Below are the code and all the weights of a small trained network. Each question names an input and a target symbol and asks about switching units off, where a switched-off unit gives its printed mean instead of its output.

import numpy as np


def w(rows, s, z=0):
    codes = np.array(rows[::2]) - 128.0
    scale = np.full(codes.shape[1], s)
    scale[-1] = z or s
    return codes * scale


def f(y):
    return y / 2 * (1 + np.tanh(0.7978845608 * (y + 0.044715 * y**3)))


def softmax(a):
    e = np.exp(a - a.max(-1, keepdims=True))
    return e / e.sum(-1, keepdims=True)


def log_softmax(a):
    a = a - a.max(-1, keepdims=True)
    return a - np.log(np.exp(a).sum(-1, keepdims=True))


def net(x, mask):
    ids = ['αγζηθλξπστφ'.index(c) for c in x.split()]
    T = len(ids)
    res = E[ids] + P[:T]
    u = 0
    for l in range(2):
        r = res
        for j in range(2):
            rows = slice(3 * j, 3 * j + 3)
            q, k, v = (r @ M[l][rows].T for M in (Q, K, V))
            z = softmax(np.where(np.tri(T) > 0, q @ k.T / 3**0.5, -1e9)) @ v
            o = O[l][rows]
            res = res + np.where(mask[u + j], z, o[:, -1]) @ o[:, :-1]
        u += 2
        y = f(res @ A[l][:, :-1].T + A[l][:, -1])
        res = res + np.where(mask[u : u + 8], y, B[l][:, -1]) @ B[l][:, :-1]
        u += 8
    return log_softmax(res[-1] @ U[:, :-1].T + U[:, -1])


Q, K, V, O, A, B = {}, {}, {}, {}, {}, {}
E = w([
[121,159,152],'α',
[219,159,111],'γ',
[140,92,252],'ζ',
[180,184,158],'η',
[171,106,121],'θ',
[92,56,105],'λ',
[161,137,128],'ξ',
[161,166,143],'π',
[115,175,40],'σ',
[75,112,127],'τ',
[115,168,127],'φ',
],0.021)
P = w([
[112,98,1],'0',
[131,101,76],'1',
[133,113,120],'2',
[155,113,139],'3',
[163,121,149],'4',
[180,128,168],'5',
[181,133,171],'6',
[182,139,180],'7',
],0.0057)
Q[0] = w([
[121,252,179],'L0H0',
[155,103,115],'L0H0',
[115,124,148],'L0H0',
[96,108,110],'L0H1',
[85,81,47],'L0H1',
[70,151,98],'L0H1',
],0.011)
K[0] = w([
[171,245,116],'L0H0',
[54,116,126],'L0H0',
[176,120,152],'L0H0',
[109,94,81],'L0H1',
[109,158,148],'L0H1',
[124,109,107],'L0H1',
],0.013)
V[0] = w([
[139,181,255],'L0H0',
[59,221,106],'L0H0',
[126,150,59],'L0H0',
[211,154,159],'L0H1',
[176,178,151],'L0H1',
[130,81,139],'L0H1',
],0.0095)
O[0] = w([
[57,133,146,1],'L0H0',
[2,125,102,93],'L0H0',
[107,173,164,164],'L0H0',
[162,160,19,92],'L0H1',
[96,76,135,88],'L0H1',
[137,244,190,143],'L0H1',
],0.0072,0.0048)
A[0] = w([
[208,213,1,162],'L0N0',
[32,75,149,252],'L0N1',
[109,65,60,179],'L0N2',
[51,159,22,140],'L0N3',
[212,117,33,145],'L0N4',
[191,106,228,35],'L0N5',
[206,66,230,84],'L0N6',
[16,78,63,132],'L0N7',
],0.0085,0.0048)
B[0] = w([
[30,151,141,255],'L0N0',
[190,113,211,197],'L0N1',
[148,29,170,181],'L0N2',
[59,172,179,154],'L0N3',
[128,94,85,253],'L0N4',
[9,169,58,167],'L0N5',
[3,61,134,243],'L0N6',
[210,141,149,135],'L0N7',
],0.0061,0.0041)
Q[1] = w([
[114,103,163],'L1H0',
[103,129,74],'L1H0',
[7,202,123],'L1H0',
[187,68,123],'L1H1',
[128,120,171],'L1H1',
[109,163,87],'L1H1',
],0.013)
K[1] = w([
[8,132,143],'L1H0',
[8,197,34],'L1H0',
[78,91,92],'L1H0',
[160,104,98],'L1H1',
[83,72,177],'L1H1',
[151,150,207],'L1H1',
],0.011)
V[1] = w([
[94,153,117],'L1H0',
[194,149,176],'L1H0',
[97,12,92],'L1H0',
[254,80,43],'L1H1',
[70,197,33],'L1H1',
[68,217,225],'L1H1',
],0.0071)
O[1] = w([
[3,82,101,130],'L1H0',
[146,125,176,68],'L1H0',
[181,33,108,255],'L1H0',
[102,78,133,94],'L1H1',
[79,148,131,8],'L1H1',
[87,81,90,51],'L1H1',
],0.011,0.0024)
A[1] = w([
[157,157,175,109],'L1N0',
[182,178,231,190],'L1N1',
[76,180,124,86],'L1N2',
[67,8,216,2],'L1N3',
[189,165,73,109],'L1N4',
[41,107,126,68],'L1N5',
[164,163,193,227],'L1N6',
[75,185,110,73],'L1N7',
],0.011,0.0054)
B[1] = w([
[236,77,167,135],'L1N0',
[177,70,133,213],'L1N1',
[139,169,173,158],'L1N2',
[174,211,73,255],'L1N3',
[54,193,101,136],'L1N4',
[226,234,103,161],'L1N5',
[45,7,199,211],'L1N6',
[160,120,255,162],'L1N7',
],0.0069,0.0061)
U = w([
[121,114,244,67],'α',
[125,177,52,146],'γ',
[187,203,93,56],'ζ',
[146,190,193,152],'η',
[38,60,49,24],'θ',
[254,160,138,62],'λ',
[71,121,79,255],'ξ',
[108,145,178,152],'π',
[137,191,222,35],'σ',
[144,61,132,205],'τ',
[105,144,207,192],'φ',
],0.013,0.0054)

Each question gives the input, a string of symbols that net reads in full, and the target symbol t.
The units are the heads (3 rows each of Q, K, V and O) and the neurons (one row each of A and B). Each row of codes is followed by its name. A weight is (code - 128) times the scale printed after its matrix; where a second scale follows, it is the last column's (O, A, B and U).
mask holds one flag per unit, layer by layer, with each layer's heads first. A switched-off unit (its flag False) gives its mean, the last column of its rows in O or B, instead of its output. The means were averaged over made-up inputs and are rounded, as every weight is.
A unit's drop is (log p(t) with every unit on - log p(t) with that unit switched off) / (log p(t) with every unit on - log p(t) with every unit switched off).
The circuit of an input: a set's keep is (log p(t) with only the set's units on - log p(t) with every unit switched off) / (log p(t) with every unit on - log p(t) with every unit switched off). Starting from the 12 units with the biggest drops (on a tie, the unit counted first), units are removed one at a time, each time the one whose removal leaves the highest keep (on an exact tie, the one counted first), for as long as the keep stays at least 0.8.
circuit, biggest first: the units of the circuit, biggest drop first
unit that matters most: the unit with the biggest drop
k most important neurons: the k neurons with the biggest drops, biggest first
k most important neurons of layer l: the k neurons of layer l with the biggest drops, biggest first
which heads matter: for each layer, one digit per head in row order, 1 if its drop is at least 0.15 and else 0, layers parted by /
drop when u is switched off: that unit's drop, to one decimal
input σ τ τ τ τ φ, target α: which heads matter	11 / 10
input α ξ τ α, target α: 2 most important neurons	L0N6, L1N6
input τ λ η λ η, target τ: which heads matter	10 / 10
input τ α γ, target γ: 2 most important neurons	L0N0, L1N6
input η η ξ, target ξ: which heads matter	01 / 00
input σ η λ λ φ, target τ: 2 most important neurons	L0N6, L0N5
input λ τ η ξ ξ θ ζ, target ζ: circuit, biggest first	L0N6, L1N5, L1N3
input λ α α ζ, target γ: which heads matter	00 / 00
input φ λ φ σ, target η: unit that matters most	L1N7
input θ φ ξ τ, target α: which heads matter	00 / 10
input φ α ξ α α τ φ, target α: 4 most important neurons	L0N6, L0N1, L0N5, L1N3
input γ η ξ τ, target α: which heads matter	10 / 11
input τ ξ α, target α: 2 most important neurons	L1N6, L0N6
input η γ π λ λ ξ τ, target τ: 2 most important neurons of layer 1	L1N6, L1N1
input λ φ λ λ λ α λ σ, target η: 2 most important neurons	L0N0, L1N7
input φ π λ α λ ξ, target τ: unit that matters most	L1N3
input ξ τ γ λ ξ λ σ, target σ: which heads matter	00 / 10
input λ ξ λ λ, target λ: 2 most important neurons	L1N3, L1N6
input α ζ φ ζ ζ, target ζ: drop when L1H0 is switched off	0.1
input φ λ λ λ η λ ξ φ, target τ: drop when L1N3 is switched off	0.1
input π ζ σ γ, target γ: drop when L0H1 is switched off	0.3
